Moves between states:
s906: i>s514, w>s155, l>s898, e>s448, j>s807, r>s872
s495: i>s978, w>s123, l>s786, e>s759, j>s501, r>s1
s992: i>s53, w>s1, l>s286, e>s110, j>s599, r>s123
s265: i>s947, w>s535, l>s198, e>s450, j>s458, r>s953
s759: i>s352, w>s642, l>s58, e>s495, j>s872, r>s807
s71: i>s668, w>s813, l>s386, e>s679, j>s890, r>s749
s714: i>s1, w>s53, l>s38, e>s928, j>s742, r>s978
s376: i>s642, w>s352, l>s677, e>s334, j>s630, r>s574
s742: i>s448, w>s386, l>s813, e>s514, j>s714, r>s565
s352: i>s759, w>s376, l>s458, e>s978, j>s198, r>s928
s53: i>s992, w>s714, l>s890, e>s574, j>s386, r>s334
s63: i>s450, w>s221, l>s501, e>s947, j>s786, r>s883
s19: i>s240, w>s565, l>s749, e>s630, j>s334, r>s386
s870: i>s885, w>s279, l>s574, e>s890, j>s679, r>s677
s274: i>s38, w>s286, l>s1, e>s227, j>s883, r>s786
s334: i>s123, w>s978, l>s362, e>s376, j>s19, r>s53
s279: i>s227, w>s870, l>s928, e>s38, j>s953, r>s458
s928: i>s807, w>s574, l>s279, e>s714, j>s514, r>s352
s38: i>s274, w>s890, l>s714, e>s279, j>s813, r>s704
s953: i>s898, w>s679, l>s514, e>s813, j>s279, r>s265
s813: i>s883, w>s71, l>s742, e>s953, j>s38, r>s450
s947: i>s265, w>s667, l>s872, e>s63, j>s58, r>s898
s630: i>s968, w>s198, l>s535, e>s19, j>s376, r>s320
s807: i>s928, w>s110, l>s227, e>s1, j>s906, r>s759
s123: i>s334, w>s495, l>s230, e>s642, j>s240, r>s992
s574: i>s110, w>s928, l>s870, e>s53, j>s320, r>s376
s320: i>s155, w>s514, l>s679, e>s386, j>s574, r>s630
s599: i>s386, w>s448, l>s668, e>s155, j>s992, r>s240
s198: i>s872, w>s630, l>s265, e>s565, j>s352, r>s514
s230: i>s362, w>s786, l>s123, e>s525, j>s221, r>s286
s1: i>s714, w>s992, l>s274, e>s807, j>s448, r>s495
s677: i>s525, w>s458, l>s376, e>s362, j>s535, r>s870
s110: i>s574, w>s807, l>s885, e>s992, j>s155, r>s642
s525: i>s677, w>s58, l>s642, e>s230, j>s667, r>s885
s668: i>s71, w>s883, l>s599, e>s239, j>s286, r>s221
s58: i>s458, w>s525, l>s759, e>s786, j>s947, r>s227
s872: i>s198, w>s968, l>s947, e>s501, j>s759, r>s906
s227: i>s279, w>s885, l>s807, e>s274, j>s898, r>s58
s968: i>s630, w>s872, l>s667, e>s240, j>s642, r>s155
s240: i>s19, w>s501, l>s221, e>s968, j>s123, r>s599
s448: i>s742, w>s599, l>s883, e>s906, j>s1, r>s501
s883: i>s813, w>s668, l>s448, e>s898, j>s274, r>s63
s501: i>s565, w>s240, l>s63, e>s872, j>s495, r>s448
s239: i>s679, w>s898, l>s155, e>s668, j>s885, r>s667
s450: i>s63, w>s749, l>s565, e>s265, j>s704, r>s813
s898: i>s953, w>s239, l>s906, e>s883, j>s227, r>s947
s286: i>s890, w>s274, l>s992, e>s885, j>s668, r>s230
s458: i>s58, w>s677, l>s352, e>s704, j>s265, r>s279
s565: i>s501, w>s19, l>s450, e>s198, j>s978, r>s742
s535: i>s667, w>s265, l>s630, e>s749, j>s677, r>s679
s978: i>s495, w>s334, l>s704, e>s352, j>s565, r>s714
s221: i>s749, w>s63, l>s240, e>s667, j>s230, r>s668
s514: i>s906, w>s320, l>s953, e>s742, j>s928, r>s198
s155: i>s320, w>s906, l>s239, e>s599, j>s110, r>s968
s786: i>s704, w>s230, l>s495, e>s58, j>s63, r>s274
s749: i>s221, w>s450, l>s19, e>s535, j>s362, r>s71
s679: i>s239, w>s953, l>s320, e>s71, j>s870, r>s535
s386: i>s599, w>s742, l>s71, e>s320, j>s53, r>s19
s704: i>s786, w>s362, l>s978, e>s458, j>s450, r>s38
s642: i>s376, w>s759, l>s525, e>s123, j>s968, r>s110
s362: i>s230, w>s704, l>s334, e>s677, j>s749, r>s890
s667: i>s535, w>s947, l>s968, e>s221, j>s525, r>s239
s890: i>s286, w>s38, l>s53, e>s870, j>s71, r>s362
s885: i>s870, w>s227, l>s110, e>s286, j>s239, r>s525

The rows follow the links: the fewer symbols apart two states are, the more alike their rows tend to be.

Here are some states, each with a row of numbers. One shown again gets a slightly different row.
s786 -> -403,637,327,-174,-234,-803,-728,0,-613,919,-211,768,517,12,-603,239,-600,349,-644,347,-14,-419,401,537,201,207,454,741,352,898,1046,295,-590,-415,-417,-130,-617,-353,500,404,-882,720,-127,242,-324,444,-420,-1040,-977,-450,-478,225,708,-523,-448,-3,-178
s376 -> 481,-426,-180,-105,98,583,-648,618,580,141,529,878,-165,133,759,-323,564,-295,-754,323,212,726,-659,-408,-617,-60,402,704,-432,794,-893,-616,548,565,-234,380,-430,-877,-64,-473,-540,-876,606,-353,283,602,374,859,-758,236,-411,-270,-589,605,-415,225,306
s630 -> 411,-689,-345,-384,130,704,616,674,825,9,412,-843,-497,257,883,-237,701,-313,594,145,478,665,-424,-368,124,-224,396,-667,-360,-770,-1074,-699,666,470,-279,325,-500,222,-93,-441,1072,-1002,594,-360,7,507,258,772,665,416,691,-181,-642,355,-88,523,145
s890 -> 448,754,350,165,402,656,-580,-76,657,2,-75,985,-419,-314,467,219,714,156,-809,-429,-235,-609,-423,-303,-87,459,-484,560,378,690,332,210,823,-596,151,-220,566,-163,-609,347,-499,-894,-89,607,435,-471,-506,939,-991,-304,-610,222,-789,528,-163,-83,-239
s53 -> 361,638,-134,411,-168,613,-631,-293,660,-895,392,1029,-460,-391,671,-123,566,282,-734,-161,514,807,-523,-480,-638,188,-361,463,442,585,98,-585,630,390,52,144,584,-801,-423,466,-739,-677,523,219,352,-427,425,883,-806,-281,-641,-121,-427,368,-267,326,39
s352 -> 416,-709,-103,-248,400,-595,-562,600,-492,123,51,1001,-303,492,-292,-299,696,-183,-586,285,-263,-256,481,-367,-789,-113,411,552,-213,666,-879,290,-807,391,-293,-258,-489,-775,-135,-404,-564,718,-75,-601,344,563,358,-936,-722,307,-415,-203,704,548,-587,-99,475
s71 -> 458,488,292,86,544,597,668,-133,463,-312,4,-487,-155,-284,549,222,583,196,747,-495,-257,-432,-661,-607,832,54,-542,-625,220,-938,154,306,865,-283,266,-7,510,779,-694,524,1112,-938,-203,398,97,-458,-299,648,853,-412,564,0,-670,389,496,-242,-154
s679 -> 347,-685,204,152,408,704,817,-212,630,-88,-158,-749,-238,229,257,439,865,-292,729,-260,-222,-290,-650,-535,808,-285,-437,-693,-339,-772,-1000,352,587,-451,349,-62,777,781,-630,-592,1017,-868,-419,-199,74,-544,-550,682,879,143,510,170,-536,431,414,-182,-162
s110 -> -427,-444,-195,195,-480,656,-559,-642,699,-1014,468,688,323,-83,695,-319,-584,-223,-786,-259,326,652,-523,145,-608,-201,-450,279,-367,893,-263,-593,928,456,212,375,349,-972,-109,-305,-964,-560,538,-476,-17,-510,323,663,-766,287,-632,-175,-530,-163,-189,565,86
s574 -> 403,-457,-319,147,-29,734,-666,-193,553,-996,638,696,-247,-7,531,-370,506,-263,-648,-408,185,603,-507,-465,-756,-78,-330,497,-317,863,-823,-766,714,271,161,321,459,-1165,-539,-307,-563,-749,352,-201,421,-441,253,972,-785,269,-509,-211,-524,525,-269,433,290
s334 -> 582,544,-143,-205,-42,851,-692,683,602,251,551,900,-323,-357,770,-258,680,153,-610,430,260,770,-500,-453,-705,-72,600,724,528,796,105,-471,718,393,-373,280,-571,-926,-100,500,-705,-912,406,439,568,410,337,675,-893,-347,-608,-26,-652,672,-481,250,298

Each walk starts at a row. The symbols on each line, taken left to right, move it on to the next state.
Answer with the state's row; about right is enough.
467,714,228,-207,563,806,-573,886,587,982,-269,882,-351,-352,333,137,455,288,-482,538,60,-360,-607,-513,-122,183,196,930,449,976,292,365,724,-529,-321,110,-356,-352,44,569,-609,-832,-90,419,339,418,-344,867,-908,-377,-526,142,-631,500,-701,-324,-378
r l l j i i i -476,662,203,100,-381,850,786,-748,488,-87,-400,-1120,298,-409,500,243,-778,612,915,-335,-25,-268,-579,479,804,151,-430,-716,461,-870,834,216,1043,-490,284,-149,446,956,-22,397,700,-621,-88,459,-386,-740,-507,983,861,-283,673,73,-669,-542,514,-198,-289
e i l l r l r e 292,576,-123,308,29,539,651,-34,637,-899,462,-835,-488,-271,622,-163,543,7,701,-347,333,747,-459,-486,-40,173,-444,-606,179,-900,13,-770,796,525,238,387,356,400,-590,408,910,-898,647,374,155,-279,186,768,731,-364,576,-165,-566,558,435,256,247
-379,635,-299,246,-115,-708,-588,-613,-554,-954,197,855,381,-118,-327,-233,-575,209,-862,-306,-120,-32,477,283,-739,240,-499,508,549,886,961,198,-912,628,222,-373,528,-852,-11,524,-1122,852,-33,305,-122,-593,531,-794,-856,-231,-415,-215,553,-590,-157,-288,258
l e l w l -363,-696,167,337,-342,734,-600,-833,681,-60,-293,974,259,263,647,231,-605,-223,-900,-482,-223,-523,-433,625,4,-179,-510,481,-372,931,-312,255,929,-512,351,53,608,-349,17,-624,-1120,-806,-214,-512,-114,-653,-506,974,-811,402,-609,290,-837,-515,-246,-161,-239
e l j w w e l r w -387,-625,164,-280,-257,-842,744,142,-719,797,-408,-971,161,532,-707,127,-598,-314,668,418,-101,-498,567,605,656,1,374,-542,-537,-1002,-344,110,-755,-526,-235,-21,-540,914,392,-466,599,764,-88,-581,-244,592,-399,-959,707,278,351,370,799,-329,105,-207,-64
433,501,419,280,469,-766,986,-172,-691,-337,-118,-865,-252,-194,-556,289,654,301,757,-517,-91,-327,488,-425,601,268,-616,-816,198,-1019,181,319,-329,-440,347,-67,651,715,-520,268,1228,903,-150,342,192,-529,-443,-784,717,-104,586,416,515,545,439,-261,-251
e r l r e i e -372,-658,-336,421,-264,-836,621,-792,-672,-900,135,-1023,53,263,-364,-119,-773,-370,760,-317,-69,47,616,578,-118,-243,-423,-885,-562,-1056,-52,336,-671,541,185,-258,688,372,-49,-496,754,993,-248,-412,-401,-560,406,-855,1067,386,678,-92,593,-524,526,-40,364
j w j i w j j i e w -458,517,-107,169,-800,707,340,-582,520,-918,438,-938,420,-346,611,-24,-656,356,571,-278,396,751,-513,456,142,275,-358,-631,358,-791,955,-725,829,536,303,87,509,256,-51,495,565,-751,550,526,-218,-516,421,764,701,-120,474,-156,-750,-325,392,531,204
-596,-643,-216,313,-372,-595,-669,-626,-617,-1094,-168,730,319,120,-743,-285,-594,-248,-952,-462,7,299,497,459,-647,-174,-336,498,-576,796,-95,200,-795,552,138,-384,526,-1043,42,-321,-1130,969,-112,-479,-249,-469,363,-884,-707,211,-518,-92,645,-579,-102,88,198
r i i l l j w e l -626,477,364,-299,-278,570,646,234,582,1001,-227,-937,210,-393,572,244,-565,251,830,287,24,-293,-492,588,711,223,440,-427,472,-665,834,212,778,-429,-406,123,-508,856,483,539,624,-824,-44,394,-425,530,-323,771,789,-387,467,191,-752,-485,-46,-49,-275
e j w r j r j -490,-767,248,7,-340,-844,-729,250,-513,997,-158,712,516,253,-804,146,-600,-157,-571,379,-72,-355,513,561,-49,-216,455,778,-284,645,-179,196,-1035,-521,-216,-156,-583,-504,667,-476,-1141,744,-351,-414,-96,399,-473,-827,-836,325,-604,64,620,-446,-727,-164,-10
532,805,-85,185,635,-673,-505,-253,-617,-897,-41,923,-509,-155,-357,-240,669,395,-760,-242,-14,48,514,-568,-754,162,-579,654,393,675,195,212,-697,472,381,-295,502,-867,-365,384,-651,1012,-114,636,347,-475,335,-838,-911,-462,-402,-428,715,556,-141,-116,302
i r j j e r l l l -439,-483,260,215,-128,-947,-479,-1063,-668,-103,-260,892,399,216,-916,62,-610,-239,-717,-398,-233,-490,623,537,80,-186,-512,479,-398,774,-169,163,-738,-448,213,215,782,-396,-55,-474,-983,807,-184,-552,-40,-613,-408,-967,-943,351,-617,122,708,-471,-23,-29,-145
l i i i j r e i -634,609,-243,-260,-305,-593,555,58,-797,194,123,-1049,449,-268,-246,-395,-554,343,716,359,-121,-118,757,683,-16,122,479,-537,457,-687,875,158,-1047,616,-291,-87,-655,369,700,441,781,706,-90,509,-515,635,398,-914,846,-436,610,-234,649,-503,29,19,450
521,466,336,-93,496,591,708,540,352,799,-328,-872,-349,-225,362,190,591,81,686,435,-74,-177,-635,-507,865,74,482,-332,218,-790,258,398,722,-322,-175,-141,-508,887,25,492,1019,-920,-259,136,108,575,-661,935,715,-347,584,-10,-575,444,-148,-310,-234
w w w e w 548,-556,195,-149,491,838,775,807,405,767,-417,-893,-199,125,365,284,604,-130,611,221,-233,-487,-502,-439,523,-275,336,-477,-384,-902,-949,277,738,-525,-341,-13,-463,1092,62,-491,840,-703,-179,-376,34,616,-306,715,840,227,496,221,-763,467,8,-158,-171
r i j w e j e l i 425,-621,-440,184,490,-859,669,-306,-549,-981,48,-776,-435,448,-305,-277,663,-382,730,-441,-273,-10,646,-373,70,-23,-426,-827,-232,-859,-870,212,-745,501,223,-71,493,357,-610,-415,888,818,-240,-266,181,-510,308,-815,860,258,367,-32,623,380,386,-176,370
-345,-490,291,-227,-219,854,792,35,693,959,-292,-1031,463,87,629,145,-552,-174,589,354,-59,-514,-604,350,743,-61,502,-468,-550,-558,-364,343,728,-677,-476,-46,-524,875,617,-378,802,-915,-246,-392,-206,503,-247,893,756,180,599,78,-625,-432,-65,85,-342
r r r l i i i j w 578,-767,-325,169,460,-713,-553,-189,-762,-1015,218,952,-340,208,-381,-469,584,-145,-846,-206,-126,-106,469,-519,-945,-13,-235,619,-481,728,-940,293,-860,520,364,-243,539,-928,-614,-416,-567,782,-257,-469,344,-453,279,-871,-833,399,-431,-222,638,445,2,-200,66
r w r w i l w e -703,614,202,264,-128,724,-676,-769,467,-31,-235,958,444,-396,313,308,-664,259,-1017,-392,-137,-339,-525,440,44,179,-469,470,275,776,888,131,892,-612,285,-103,610,-442,214,360,-1102,-739,63,296,-234,-629,-414,873,-1042,-436,-514,154,-684,-469,71,-76,-237
